Here is a tiny trained network, its code and every weight. The questions are about switching its units off for an input and a class, where a switched-off unit gives its printed mean instead of its output.

import numpy as np


def w(rows, s, z=0):
    codes = np.array(rows[::2]) - 128.0
    scale = np.full(codes.shape[1], s)
    scale[-1] = z or s
    return codes * scale


def f(y):
    return y / 2 * (1 + np.tanh(0.7978845608 * (y + 0.044715 * y**3)))


def log_softmax(a):
    a = a - a.max(-1, keepdims=True)
    return a - np.log(np.exp(a).sum(-1, keepdims=True))


def net(x, mask):
    res = np.array(x, float).reshape(1, 8) / 4 @ E
    y = f(res @ A[0][:, :-1].T + A[0][:, -1])
    res = res + np.where(mask, y, B[0][:, -1]) @ B[0][:, :-1]
    return log_softmax(res[-1] @ U[:, :-1].T + U[:, -1])


A, B = {}, {}
E = w([
[251,128,181,185,216],'x0',
[143,116,254,122,25],'x1',
[148,140,35,163,96],'x2',
[105,196,177,19,169],'x3',
[208,176,144,89,217],'x4',
[190,212,178,107,98],'x5',
[150,41,135,50,178],'x6',
[116,135,45,55,95],'x7',
],0.0078)
A[0] = w([
[16,225,170,38,86,166],'N0',
[70,93,159,220,137,251],'N1',
[48,155,140,196,211,242],'N2',
[80,176,185,140,41,136],'N3',
[248,110,104,118,158,160],'N4',
[83,181,182,133,210,23],'N5',
[100,99,229,255,63,253],'N6',
[182,130,192,102,159,97],'N7',
[211,42,194,126,92,68],'N8',
[167,94,154,97,158,27],'N9',
],0.0096,0.0054)
B[0] = w([
[195,104,113,59,103,245],'N0',
[147,122,92,95,105,205],'N1',
[172,110,129,98,160,193],'N2',
[120,183,108,135,124,200],'N3',
[108,247,134,160,159,185],'N4',
[121,87,151,124,116,157],'N5',
[106,177,135,83,117,251],'N6',
[69,103,144,173,143,177],'N7',
[66,121,192,92,130,173],'N8',
[122,129,174,114,129,140],'N9',
],0.015,0.012)
U = w([
[243,150,87,193,183,255],'0',
[109,6,124,74,129,173],'1',
[54,51,34,154,21,49],'2',
[98,110,181,106,97,56],'3',
[191,54,148,161,79,15],'4',
[97,161,193,143,162,71],'5',
[162,169,110,63,84,211],'6',
],0.011,0.0083)

Each question gives the input, the list of numbers given to net, and the class t.
The units are the neurons (one row each of A and B). Each row of codes is followed by its name. A weight is (code - 128) times the scale printed after its matrix; where a second scale follows, it is the last column's (A, B and U).
mask holds one flag per neuron, in row order. A switched-off neuron (its flag False) gives its mean, the last column of its row in B, instead of its output. The means were averaged over made-up inputs and are rounded, as every weight is.
A unit's drop is (log p(t) with every unit on - log p(t) with that unit switched off) / (log p(t) with every unit on - log p(t) with every unit switched off).
The circuit of an input: a set's keep is (log p(t) with only the set's units on - log p(t) with every unit switched off) / (log p(t) with every unit on - log p(t) with every unit switched off). Starting from all 10 units, units are removed one at a time, each time the one whose removal leaves the highest keep (on an exact tie, the one counted first), for as long as the keep stays at least 0.8.
circuit, biggest first: the units of the circuit, biggest drop first
most important unit: the unit with the biggest drop
top k neurons: the k neurons with the biggest drops, biggest first
drop of u: that unit's drop, to one decimal
input [7,0,1,6,-3,-8,8,-4], class 5: circuit, biggest first	[N4, N0]
input [-2,2,1,-3,-1,4,6,-2], class 3: most important unit	N0
input [4,-6,0,7,1,8,-6,2], class 0: circuit, biggest first	[N6, N8]
input [-2,-1,-2,-3,4,-7,-3,4], class 0: circuit, biggest first	[N8, N6]
input [3,1,6,1,0,3,-8,8], class 0: circuit, biggest first	[N6, N8]
input [-7,-4,-6,-1,5,-1,-2,-1], class 1: circuit, biggest first	[N4, N6]
input [6,-1,4,0,-5,-8,-5,-4], class 6: top 3 neurons	[N6, N1, N7]
input [8,5,-1,-4,-4,3,-1,0], class 5: circuit, biggest first	[N0, N8]
input [-5,-5,0,0,-8,5,6,5], class 2: top 4 neurons	[N2, N6, N4, N8]
input [-8,4,1,7,4,-6,8,-4], class 1: top 2 neurons	[N4, N6]
input [-7,-5,-3,-8,0,4,-2,5], class 2: circuit, biggest first	[N6, N4]
input [7,5,5,0,0,4,-7,-3], class 5: circuit, biggest first	[N0, N8]
input [1,-4,5,2,3,-3,0,5], class 0: circuit, biggest first	[N6, N0]
input [4,0,7,4,-4,-7,-2,4], class 1: most important unit	N4
input [2,-4,0,3,-2,8,0,0], class 0: circuit, biggest first	[N6, N8]
input [4,-7,-5,8,0,7,-4,-3], class 0: top 3 neurons	[N6, N8, N2]
input [7,-2,3,-6,-5,-4,-6,-1], class 6: top 2 neurons	[N6, N1]
input [-2,-8,0,3,1,-8,-7,-5], class 1: top 4 neurons	[N4, N3, N5, N1]
input [5,-2,-8,8,5,7,-5,2], class 5: top 2 neurons	[N7, N4]
input [-6,7,3,-4,-4,-1,-6,-1], class 6: circuit, biggest first	[N6]
input [-8,-4,-4,2,-5,2,6,-5], class 1: top 3 neurons	[N4, N6, N3]
input [-2,-6,-5,-5,4,-7,-6,6], class 0: top 3 neurons	[N2, N8, N6]
input [-1,6,3,-3,2,-6,-5,8], class 2: top 3 neurons	[N4, N0, N2]
input [1,5,6,-3,-7,-7,-3,-2], class 6: top 2 neurons	[N6, N7]
input [1,-6,1,0,-6,1,-2,8], class 1: top 2 neurons	[N4, N3]
input [-4,0,-6,-3,-6,-6,2,-7], class 6: top 2 neurons	[N6, N1]
input [-1,-3,1,2,4,-3,0,1], class 0: top neuron	[N6]
input [-7,5,1,-5,-7,-4,0,-8], class 6: drop of N6	0.9
input [-8,0,2,7,7,-8,-3,-8], class 1: drop of N7	-0.1
